Below are the code and all the weights of a small trained network. Each question names an input and a target symbol and asks about switching units off, where a switched-off unit gives its printed mean instead of its output.

import numpy as np


def w(rows, s, z=0):
    codes = np.array(rows[::2]) - 128.0
    scale = np.full(codes.shape[1], s)
    scale[-1] = z or s
    return codes * scale


def softmax(a):
    e = np.exp(a - a.max(-1, keepdims=True))
    return e / e.sum(-1, keepdims=True)


def log_softmax(a):
    a = a - a.max(-1, keepdims=True)
    return a - np.log(np.exp(a).sum(-1, keepdims=True))


def net(x, mask):
    ids = ['δεηθλτφψω'.index(c) for c in x.split()]
    T = len(ids)
    res = E[ids] + P[:T]
    u = 0
    for l in range(2):
        r = res
        for j in range(3):
            rows = slice(2 * j, 2 * j + 2)
            q, k, v = (r @ M[l][rows].T for M in (Q, K, V))
            z = softmax(np.where(np.tri(T) > 0, q @ k.T / 2**0.5, -1e9)) @ v
            o = O[l][rows]
            res = res + np.where(mask[u + j], z, o[:, -1]) @ o[:, :-1]
        u += 3
    return log_softmax(res[-1] @ U[:, :-1].T + U[:, -1])


Q, K, V, O = {}, {}, {}, {}
E = w([
[157,135,158,73,178,85,173,137,116,185,71],'δ',
[80,85,168,91,99,87,101,165,87,24,171],'ε',
[67,147,123,92,43,155,55,38,149,133,64],'η',
[137,133,151,212,114,70,175,64,238,52,133],'θ',
[93,125,99,166,59,58,91,210,187,159,114],'λ',
[71,84,180,182,170,186,92,98,145,147,174],'τ',
[69,172,133,157,66,232,223,205,142,114,102],'φ',
[111,254,148,202,118,83,81,112,51,132,171],'ψ',
[229,136,212,122,38,180,81,158,184,136,184],'ω',
],0.0078)
P = w([
[165,90,42,153,142,159,126,120,104,114,145],'0',
[51,180,254,192,123,131,42,193,184,67,70],'1',
[82,215,179,77,160,104,83,151,213,116,179],'2',
[84,156,210,143,97,99,127,124,160,145,132],'3',
[77,135,207,141,85,92,140,114,133,146,119],'4',
[80,135,215,137,77,87,140,133,141,156,130],'5',
[82,126,203,111,73,100,138,134,140,147,125],'6',
[82,138,205,132,66,101,141,118,145,156,121],'7',
[89,141,205,118,100,109,137,112,150,149,128],'8',
[83,142,209,127,106,91,156,126,169,152,136],'9',
],0.004)
Q[0] = w([
[147,66,55,170,159,145,106,145,120,162,154],'L0H0',
[130,80,74,161,137,139,84,142,143,169,128],'L0H0',
[104,141,151,139,138,129,123,122,153,157,120],'L0H1',
[185,83,62,125,115,140,135,107,111,91,157],'L0H1',
[117,134,152,133,110,123,141,123,158,120,123],'L0H2',
[92,175,254,96,129,95,138,113,164,162,89],'L0H2',
],0.062)
K[0] = w([
[3,120,188,164,101,108,66,137,196,175,156],'L0H0',
[64,102,218,164,88,100,137,179,162,205,202],'L0H0',
[153,147,82,141,168,149,107,142,141,185,102],'L0H1',
[101,140,247,129,70,96,108,136,192,77,171],'L0H1',
[113,166,126,161,122,83,152,110,78,152,70],'L0H2',
[219,104,47,53,229,101,178,145,81,170,92],'L0H2',
],0.028)
V[0] = w([
[133,131,84,127,160,141,129,146,138,137,163],'L0H0',
[169,101,18,132,124,148,138,95,125,120,158],'L0H0',
[134,97,19,122,91,141,159,86,130,170,218],'L0H1',
[150,161,92,126,89,163,175,127,80,106,131],'L0H1',
[85,136,192,192,91,137,88,151,152,93,111],'L0H2',
[119,146,250,135,154,112,96,147,160,117,65],'L0H2',
],0.013)
O[0] = w([
[117,184,149,123,96,147,150,136,132,89,133,114],'L0H0',
[167,231,152,78,89,154,170,78,112,36,95,96],'L0H0',
[56,168,77,172,180,163,94,133,125,253,70,91],'L0H1',
[96,247,108,127,113,161,176,119,107,114,84,103],'L0H1',
[95,172,53,90,156,138,87,161,246,96,234,4],'L0H2',
[44,174,105,93,65,112,197,54,132,200,245,248],'L0H2',
],0.0048,0.0043)
Q[1] = w([
[114,137,208,150,153,170,71,122,30,85,88],'L1H0',
[73,96,113,152,156,222,53,160,166,21,74],'L1H0',
[158,89,176,195,81,138,125,153,68,106,72],'L1H1',
[130,102,155,251,85,180,21,177,103,17,62],'L1H1',
[120,131,53,123,224,138,73,199,149,46,128],'L1H2',
[122,95,138,169,157,96,195,58,141,151,150],'L1H2',
],0.032)
K[1] = w([
[127,153,185,69,175,107,152,106,100,159,115],'L1H0',
[60,137,213,101,95,92,167,119,170,160,143],'L1H0',
[123,96,171,127,145,117,142,148,100,146,78],'L1H1',
[96,170,254,117,107,61,150,130,155,182,130],'L1H1',
[56,133,189,117,133,104,138,124,159,118,171],'L1H2',
[152,105,94,193,175,145,113,113,143,88,139],'L1H2',
],0.043)
V[1] = w([
[164,182,125,188,161,85,93,131,44,134,192],'L1H0',
[233,163,36,123,125,74,152,155,185,171,136],'L1H0',
[161,158,79,72,174,76,76,45,170,127,94],'L1H1',
[169,174,93,56,246,154,155,203,172,143,153],'L1H1',
[182,147,178,109,118,226,78,86,134,188,156],'L1H2',
[145,132,153,189,239,144,191,91,182,112,147],'L1H2',
],0.013)
O[1] = w([
[165,220,160,175,176,77,68,157,20,141,189,116],'L1H0',
[245,209,114,184,96,44,118,190,230,209,60,25],'L1H0',
[78,137,112,168,98,103,33,33,149,66,137,97],'L1H1',
[60,88,136,207,59,205,98,212,126,62,218,6],'L1H1',
[202,145,199,113,92,254,81,86,148,204,151,105],'L1H2',
[151,134,155,222,236,131,219,57,190,134,137,100],'L1H2',
],0.0035,0.0025)
U = w([
[187,107,165,59,196,90,194,119,81,199,46,254],'δ',
[105,65,132,58,118,87,116,155,72,7,191,154],'ε',
[80,147,80,78,68,166,52,22,139,140,76,48],'η',
[153,139,124,194,134,89,166,64,224,59,132,72],'θ',
[101,105,61,155,88,65,70,223,182,171,111,125],'λ',
[90,60,138,177,219,206,86,94,130,173,185,154],'τ',
[76,168,94,149,88,233,232,191,135,114,110,57],'φ',
[118,254,127,189,137,104,83,120,53,129,166,61],'ψ',
[230,135,188,101,72,183,80,159,172,137,180,82],'ω',
],0.0058,0.0029)

Each question gives the input, a string of symbols that net reads in full, and the target symbol t.
The units are the heads (2 rows each of Q, K, V and O). Each row of codes is followed by its name. A weight is (code - 128) times the scale printed after its matrix; where a second scale follows, it is the last column's (O and U).
mask holds one flag per head, layer by layer. A switched-off head (its flag False) gives its mean, the last column of its rows in O, instead of its output. The means were averaged over made-up inputs and are rounded, as every weight is.
A unit's drop is (log p(t) with every unit on - log p(t) with that unit switched off) / (log p(t) with every unit on - log p(t) with every unit switched off).
The circuit of an input: a set's keep is (log p(t) with only the set's units on - log p(t) with every unit switched off) / (log p(t) with every unit on - log p(t) with every unit switched off). Starting from all 6 units, units are removed one at a time, each time the one whose removal leaves the highest keep (on an exact tie, the one counted first), for as long as the keep stays at least 0.8.
circuit, biggest first: the units of the circuit, biggest drop first
most important unit: the unit with the biggest drop
which heads matter: for each layer, one digit per head in row order, 1 if its drop is at least 0.15 and else 0, layers parted by /
drop of u: that unit's drop, to one decimal
input ε λ δ ε ε ψ, target ε: most important unit -> L0H1
input δ ε ε ε, target δ: circuit, biggest first -> [L1H1; L0H2]
input τ θ δ τ δ θ ε θ δ φ, target τ: circuit, biggest first -> [L0H0; L1H2; L1H0]
input δ τ τ, target δ: circuit, biggest first -> [L0H2; L1H1]
input δ τ τ λ, target δ: circuit, biggest first -> [L0H2; L1H1]
input θ δ ψ, target θ: circuit, biggest first -> [L1H2; L0H2; L0H1; L1H0]
input δ ε η ε ε η, target δ: circuit, biggest first -> [L1H1; L0H2]
input φ δ φ δ ψ λ, target φ: which heads matter -> 011 / 010
input ω λ φ ε δ φ, target ω: circuit, biggest first -> [L1H2; L0H1]
input ε η ε τ δ ε λ η, target ε: circuit, biggest first -> [L0H1; L1H2]
input ψ δ τ ω, target ψ: circuit, biggest first -> [L1H0; L0H1]
input φ δ θ, target φ: circuit, biggest first -> [L1H1; L0H1; L0H2]
input ψ λ τ δ δ ψ δ φ, target ψ: which heads matter -> 001 / 100
input φ θ τ δ, target φ: circuit, biggest first -> [L0H2; L1H1; L0H1]
input δ ε ω, target δ: circuit, biggest first -> [L0H2; L1H1]
input φ ψ δ δ ε λ φ ε, target φ: most important unit -> L0H2
input λ δ τ, target λ: which heads matter -> 001 / 101
input θ ε ε δ ε ε, target θ: which heads matter -> 001 / 101
input δ τ θ λ ε ψ, target δ: circuit, biggest first -> [L1H1; L0H2]
input η δ δ ε δ, target η: most important unit -> L1H1
input ε τ δ, target ε: drop of L0H2 -> 0.2
input ε δ τ λ ε η ε δ τ δ, target ε: drop of L0H2 -> 0.3
input τ ψ λ δ ε, target τ: drop of L1H2 -> 0.4
